Below is a small trained network, with its code and all its weights. Each question gives an input and a target symbol and asks what happens when units are switched off, that is, made to give their printed mean instead of their output.

import numpy as np


def w(rows, s, z=0):
    codes = np.array(rows[::2]) - 128.0
    scale = np.full(codes.shape[1], s)
    scale[-1] = z or s
    return codes * scale


def norm(h):
    return h / np.sqrt((h * h).mean(-1, keepdims=True) + 1e-5)


def f(y):
    return y / 2 * (1 + np.tanh(0.7978845608 * (y + 0.044715 * y**3)))


def softmax(a):
    e = np.exp(a - a.max(-1, keepdims=True))
    return e / e.sum(-1, keepdims=True)


def log_softmax(a):
    a = a - a.max(-1, keepdims=True)
    return a - np.log(np.exp(a).sum(-1, keepdims=True))


def net(x, mask):
    ids = ['εηλπσφ'.index(c) for c in x.split()]
    T = len(ids)
    res = E[ids] + P[:T]
    u = 0
    for l in range(2):
        q, k, v = (norm(res) @ M[l].T for M in (Q, K, V))
        z = softmax(np.where(np.tri(T) > 0, q @ k.T / 2**0.5, -1e9)) @ v
        res = res + np.where(mask[u], z, O[l][:, -1]) @ O[l][:, :-1]
        u += 1
        y = f(norm(res) @ A[l][:, :-1].T + A[l][:, -1])
        res = res + np.where(mask[u : u + 8], y, B[l][:, -1]) @ B[l][:, :-1]
        u += 8
    return log_softmax(norm(res)[-1] @ U[:, :-1].T + U[:, -1])


Q, K, V, O, A, B = {}, {}, {}, {}, {}, {}
E = w([
[216,190,225,142],'ε',
[161,139,40,78],'η',
[136,84,99,5],'λ',
[70,164,186,46],'π',
[40,49,40,132],'σ',
[79,253,142,139],'φ',
],0.014)
P = w([
[191,183,68,101],'0',
[171,173,93,119],'1',
[150,187,124,122],'2',
[135,163,116,113],'3',
[118,154,116,117],'4',
[104,136,115,116],'5',
[88,129,119,124],'6',
[71,121,123,132],'7',
[62,109,135,143],'8',
[53,102,147,162],'9',
[43,90,163,180],'10',
[49,69,168,189],'11',
[150,1,134,95],'12',
],0.0084)
Q[0] = w([
[158,63,63,126],'L0H1',
[83,179,67,1],'L0H1',
],0.01)
K[0] = w([
[125,24,114,164],'L0H1',
[28,141,243,201],'L0H1',
],0.011)
V[0] = w([
[247,162,95,125],'L0H1',
[253,173,84,126],'L0H1',
],0.0042)
O[0] = w([
[196,58,194,237,10],'L0H1',
[200,69,214,250,18],'L0H1',
],0.0025,0.0013)
A[0] = w([
[146,211,104,151,78],'L0N1',
[158,133,9,164,225],'L0N2',
[184,93,101,114,53],'L0N3',
[203,151,146,181,255],'L0N4',
[177,163,131,100,182],'L0N5',
[74,110,120,172,82],'L0N6',
[98,132,154,198,145],'L0N7',
[85,120,143,140,217],'L0N8',
],0.013,0.0023)
B[0] = w([
[117,156,16,205,182],'L0N1',
[248,124,79,105,252],'L0N2',
[61,205,137,211,139],'L0N3',
[160,165,165,111,182],'L0N4',
[157,123,67,54,204],'L0N5',
[73,131,24,92,129],'L0N6',
[68,111,155,87,136],'L0N7',
[139,89,85,78,194],'L0N8',
],0.011,0.0042)
Q[1] = w([
[92,108,82,2],'L1H1',
[84,182,129,104],'L1H1',
],0.021)
K[1] = w([
[8,63,129,171],'L1H1',
[103,115,86,167],'L1H1',
],0.017)
V[1] = w([
[163,137,247,90],'L1H1',
[206,13,107,63],'L1H1',
],0.013)
O[1] = w([
[158,73,217,94,4],'L1H1',
[126,12,115,202,126],'L1H1',
],0.011,0.003)
A[1] = w([
[78,110,131,88,144],'L1N1',
[105,94,247,50,85],'L1N2',
[72,254,118,244,56],'L1N3',
[146,51,108,215,3],'L1N4',
[56,140,78,140,153],'L1N5',
[101,161,212,124,133],'L1N6',
[199,101,152,197,182],'L1N7',
[165,230,140,147,96],'L1N8',
],0.015,0.0048)
B[1] = w([
[166,75,152,146,188],'L1N1',
[253,138,96,12,255],'L1N2',
[72,237,142,3,176],'L1N3',
[23,95,207,88,144],'L1N4',
[114,106,69,193,192],'L1N5',
[166,91,63,170,180],'L1N6',
[139,183,241,187,167],'L1N7',
[23,111,176,180,185],'L1N8',
],0.016,0.0084)
U = w([
[150,191,235,165,146],'ε',
[206,210,111,191,2],'η',
[108,100,208,111,103],'λ',
[173,106,136,2,126],'π',
[114,88,118,165,149],'σ',
[79,251,148,75,148],'φ',
],0.0097,0.003)

Each question gives the input, a string of symbols that net reads in full, and the target symbol t.
The units are the heads (2 rows each of Q, K, V and O) and the neurons (one row each of A and B). Each row of codes is followed by its name. A weight is (code - 128) times the scale printed after its matrix; where a second scale follows, it is the last column's (O, A, B and U).
mask holds one flag per unit, layer by layer, with each layer's heads first. A switched-off unit (its flag False) gives its mean, the last column of its rows in O or B, instead of its output. The means were averaged over made-up inputs and are rounded, as every weight is.
A unit's drop is (log p(t) with every unit on - log p(t) with that unit switched off) / (log p(t) with every unit on - log p(t) with every unit switched off).
The circuit of an input: a set's keep is (log p(t) with only the set's units on - log p(t) with every unit switched off) / (log p(t) with every unit on - log p(t) with every unit switched off). Starting from the 12 units with the biggest drops (on a tie, the unit counted first), units are removed one at a time, each time the one whose removal leaves the highest keep (on an exact tie, the one counted first), for as long as the keep stays at least 0.8.
units of the circuit, in order: the units of the circuit, biggest drop first
top k neurons: the k neurons with the biggest drops, biggest first
k most important neurons of layer l: the k neurons of layer l with the biggest drops, biggest first
drop of u: that unit's drop, to one decimal
input λ ε η φ η π η φ π φ φ π η, target φ: top neuron : L0N3
input π η π η π σ λ φ ε π, target φ: top 2 neurons : L0N1; L0N2
input η σ π ε ε, target ε: top 4 neurons : L1N7; L1N8; L0N1; L0N4
input π η λ π σ ε η λ, target σ: units of the circuit, in order : L1N2; L1N3
input π φ η π π ε, target ε: top 4 neurons : L1N7; L0N4; L1N8; L0N1
input π π π σ η λ, target σ: units of the circuit, in order : L1H1; L1N2
input π η η π π π η ε η η η φ λ, target φ: units of the circuit, in order : L1H1; L1N2
input π φ π ε λ λ, target λ: units of the circuit, in order : L1H1; L1N2; L1N4
input π η φ ε λ, target φ: units of the circuit, in order : L1H1; L0N1; L1N2
input ε ε π π π π σ ε η σ π π, target σ: units of the circuit, in order : L1H1; L1N5
input π σ ε π λ σ π ε λ η, target ε: 2 most important neurons of layer 0 : L0N2; L0N1
input π η η η, target η: 3 most important neurons of layer 1 : L1N2; L1N7; L1N3
input η η π ε λ η ε η, target ε: top 2 neurons : L0N2; L1N7
input φ π λ π η η ε η σ η, target σ: units of the circuit, in order : L1N2
input ε σ π η η, target η: top 3 neurons : L0N2; L1N2; L0N3
input ε η η η ε σ η, target σ: 2 most important neurons of layer 0 : L0N2; L0N5
input η π π η ε ε η η φ η, target φ: drop of L0N6 : -0.3
input π π π π λ ε λ λ, target λ: drop of L1H1 : 0.8
input π π λ ε η σ π η η ε π λ φ, target φ: drop of L0N2 : 0.3
input π η φ ε π π φ π λ ε η φ π, target φ: top neuron : L1N2
